Each row has a hidden trait or not; one of two labels after the row says which. A new part has a new trait and new labels.
In the rows, 100 means zero.
[102  95 129 142 105 105  98  81 132 101  75  90 108 103  98 140  94  85] : (5)
[100  91 100 110  99 109 100  79 100 144  66  41 127 102 101 121  96  77] : (7)
[100 121 113  98 111  90 110  96 115  98  96  95 131 123 101 109 106 101] : (5)
[100  94  98  77  99 107  95  92 103 105  94  28 101 104  80  82  97  62] : (5)
[119  98  93 103  85 103 109  79 110 102  89  59  96  98  98 125  90 109] : (7)
[ 99 115 104 127  96 104  98  94  99 101  78  85 117 105  68 133 105 104] : (5)
[ 75  82 152 129  94 100 106  61  99 138  96  86 119 116  71 104 115 102] : (5)
[ 89  91 106 104  98  97 115  86 100 150  75  48 101 136 101 104 103 102] : (5)
[125 110 117  88  94 115 115  85 112  98 106  25 126 103  73  89  87 106] : (5)
[129 125 100  87 103 101 111 110 104 101 104 104 101 109 100  95 100 102] : (7)
[ 98  90 105 103  93  75 100  89  99 103  96  85 120 122  99 112  92  69] : (5)
[101  87 111  91  95  97  92  89  99 104  98  27 129 112  99  93 106  50] : (7)
[ 87  82 135 104  85 117 100  72 115 154  53  25 129 128  95 131 123  95] : (5)
[101 103 166 121  90 115  93  81 146  93  94  78 131  89  67 113 125  94] : (7)
[ 50  89 110 119  93 110  93  87 101 103 114  82 116 100  63 122 131  74] : (5)
[130  89 111 108 109  73 115  89 117 103 118  63 127 109 100  80  57  89] : (5)
[100  97 110 104 105 111  96  90 130 104 102  89 101 101  61 141 109 105] : (5)
[100  88 112  97  90 107  93  79 100 101  95  15  97 118  65 121 107  56] : (5)
[130  84 113 106  93 115 111  84 115 104 104  83 103 117  73 108  88  79] : (7)
[ 85  90 113 103  91 107 107  89 122 142  96  75  99 122  72 116 114  91] : (5)
[ 65  82 135 106  93 114  93  64 123 103  85  71 104 112  68 109 113  97] : (5)
[ 54  95 119 116  90 122  91  68 101 103 104  73 128  97  64 129 119  66] : (5)
[102  87 113  98  85 111  85  85 110 104 101  55 102 102  77 116 113  70] : (5)
[ 74 113 114 106  89 119  92  73 113 105 105  91 122 104  51 102 109  52] : (5)
[101  85 114 119 105  96  93  75 129 104  86  53 110 100  97 141 103 106] : (5)
[ 64  95 114 106  95 111  94  75 100  68 115  71  99 100 100 113 115  80] : (7)
[ 99  91 112  84  78 101  98  70 101 102  88   0  97  96  72 117 109 112] : (5)
[ 95  95 108 108  94 107 106  73 101  99  95  83  98  96  99 146 102 101] : (7)
[ 47 103  99  98  96  94 103  98 100  99  94  88 106  97  67 131 123  82] : (5)
[101  84 128 133  82 112  87  61 101  61  98  62 106  93  59 134 128  62] : (7)
[101 100 108 104  87  94  97  83 112 101  95  15 126  91  98 119 114 107] : (7)
[102  77 121 118  88  93  87  57 115  94 123  48 122 108 102 103 117 105] : (5)
[ 99 116 116 110 107 121 101  95  99 108 130  87 127 118 102  67  92  74] : (7)
[101  97 123 128  81 116  92  75 118 106  95  59 100  93  98 133 136 112] : (7)
[109  89  91 106  86  99  97  81  91 114 102  27 101 103  97  89  92 106] : (5)
[122 108 109 103  90 106 118  84 101 103  66  71  99  96  98 130 100  95] : (7)
[115  94 118 109 105 118  92  88 110 145  76  85 102 114  93 108 115 113] : (7)
[ 98  82 117 109  89 113  93  78 104  79 113  63  97 100  54 103 105  64] : (5)
[ 74 101 130 104  92 135  95  76 129  62  97  68 101  84  99 140 116  72] : (7)
[ 99 103 105  93  82 107  99  83  98  80 106  33  97 117  74  98 107 105] : (5)
[109  88 111 105  95 110  95  84 102  65 113  81 127 101  99 111  98 103] : (5)
[121  86 118 107  86 115 122  67 126 135  73   0  99 115  63 120 124  92] : (5)
[105  91  90 104  88  80  99  75  93 104 102  41 105 103  74 103  87 101] : (5)
[100  95  97 114 100  86 108  77 100 151  79  82 105 102  79  98  80  88] : (5)
[ 72  86 110 102  83  87  85  69 100 104 100  81 118 102 103 100 122  57] : (5)
[100  90 108  88  98 111  92  87 108 106 104  27 103 103  68  79  85 102] : (5)
[101  82 137 135  85 117  91  61 123 106 104  51 119 107  44 110 119 102] : (5)
[ 62 118 104 101  93 103 106  92 136  50  97  47 130  92  99 114 120  55] : (5)
[ 94 108 107 104  87  90  95  77 111  76  98  82 128 101  62 100 111  48] : (5)
[101 106  93 107 104 104 103  97 124  99  65 110 132 120 101  98 111  76] : (5)
[ 65  91 126 119  92 112  95  88  99  58 100 101 102 102  79 122 125 104] : (7)
[ 54  79 159 137  88 115  93  48 102 106  82  62 116  98  98 156 124 111] : (5)
[ 79  90 111 106  97 111  93  82 101 104 105  91 103  89  71 100 106 103] : (5)
[107  93 136 119  81 134  81  58 118 112  65  55 103 107  64 124 134 116] : (5)
[101 118 100 101  99  95 115  98 100 101 104  62 130 100  67 112 102  73] : (7)
[ 98  87 124 128  92 121  92  87 130 102  79  51  99  84  69 152 127  71] : (7)
[101  91 141 103  92 105  99  92 100 106  82  83 121  99  70 112 113 101] : (5)
[ 99  92 125  98 100 107  97  87 100 101  80  38 113 100 100 105  97 104] : (5)
[ 47  79 117 134  90 119  76  64 101  77  98  81 102 111  65 119 117  65] : (7)
[ 99  99 143  99 108 100 102  96 101  98  82  67  97  97  99 115 119 103] : (7)
[101 111 102  72  93 101 101  89 107  96  96  14  97  97  98  99 105 105] : (5)
[102  95 105 126  94 131 100  92 101  78  75  82 112  97  73 141 131 104] : (7)
[100  87 106 105  91  89  95  80  98  84  99  37 113 101  77 112 106 106] : (5)
[100  92 108 112 102 105  97  90 101 102  73  28 112 128  75 111 111 103] : (5)
[103  93 130 117 100 109  89  91  99 104 106  98 117 104 101 109 102 103] : (5)
[100 117 111 104  88  90 101  92  96 109 100  43 102 127  81  77 103  84] : (5)
[101  86 102  96  91 111  97  86 100 104 114  44 100 108 100 104 100 106] : (5)
[ 91 117 108  99  83 104  99  87 105  63  89  68  97  97  68 124 115  64] : (5)
[ 49  95 101 123  98 105  97  94 104 101  96  74 114 114  98 127 133 105] : (5)
[ 99  92 126 108  94  91  84  92 110 101  98  62 100  99  67 110 108  56] : (5)
[101 100 109 109  97 115  90  75 100 105 107  95 112 105  99 123 124 104] : (7)
[102 118 101 100 110 102 103  97  99 102 101  97 100 107  76 123 126 100] : (7)
[114  85 107 106  93  67  98  93 100  98 119  44 103 103  88  99 111  90] : (7)
[ 56  95 125 126  98 103  94  86 119  56 100  84 112  99  62 115 104 101] : (7)
[103 106 111 106  92 106  95  84 119  56 100  38 117  98  64 108  88 104] : (7)
[ 58  87 153 126  91 108  94  88 100 103  99  81 112  98  96 128 123  85] : (5)
[100  99 109 101  85 112  87  90 111  99 108  80 105  99  72 111 123  61] : (7)
[100  89 106 104 102 108 125  87 118 120  66  22 113 115  70 116 112  95] : (7)
[ 87 108 102  69  96  63 101  88  98 101  97  88 126  98 100 109 107 102] : (5)
[128  80 123 104  86 100  88  62 102 107  99  66 101 102  97 122  93  74] : (5)
[ 99 100  92 102  84  72  97  80  93 114  96  85  99 100  79  93 110  69] : (5)
[ 56  83 114 106  86 131  96  81 100 103  86  64  99  99  76 127 140 104] : (7)
[ 99 115 139 125  94 103 114  78 122 116  66  44  93  93  67 148 115 100] : (5)
[ 99  98  93  89  94 102 112 103 100 101  66  21 119  98  70 110 106 102] : (7)
[ 85  90 109 103  91  97  99  78 101 101  89  29  99 137  98 124 117 103] : (5)
[125 115 114  94  95 105 108  91 108 103  95  85 122 111  72 110 112  77] : (7)
[103  85 161 107  92 112 102  72 133  81  98  60 124 101  96 114 129  78] : (5)
[ 91  89 102 103  83 107  87  78 101 100  98  79 100  99  73 112 113 105] : (5)
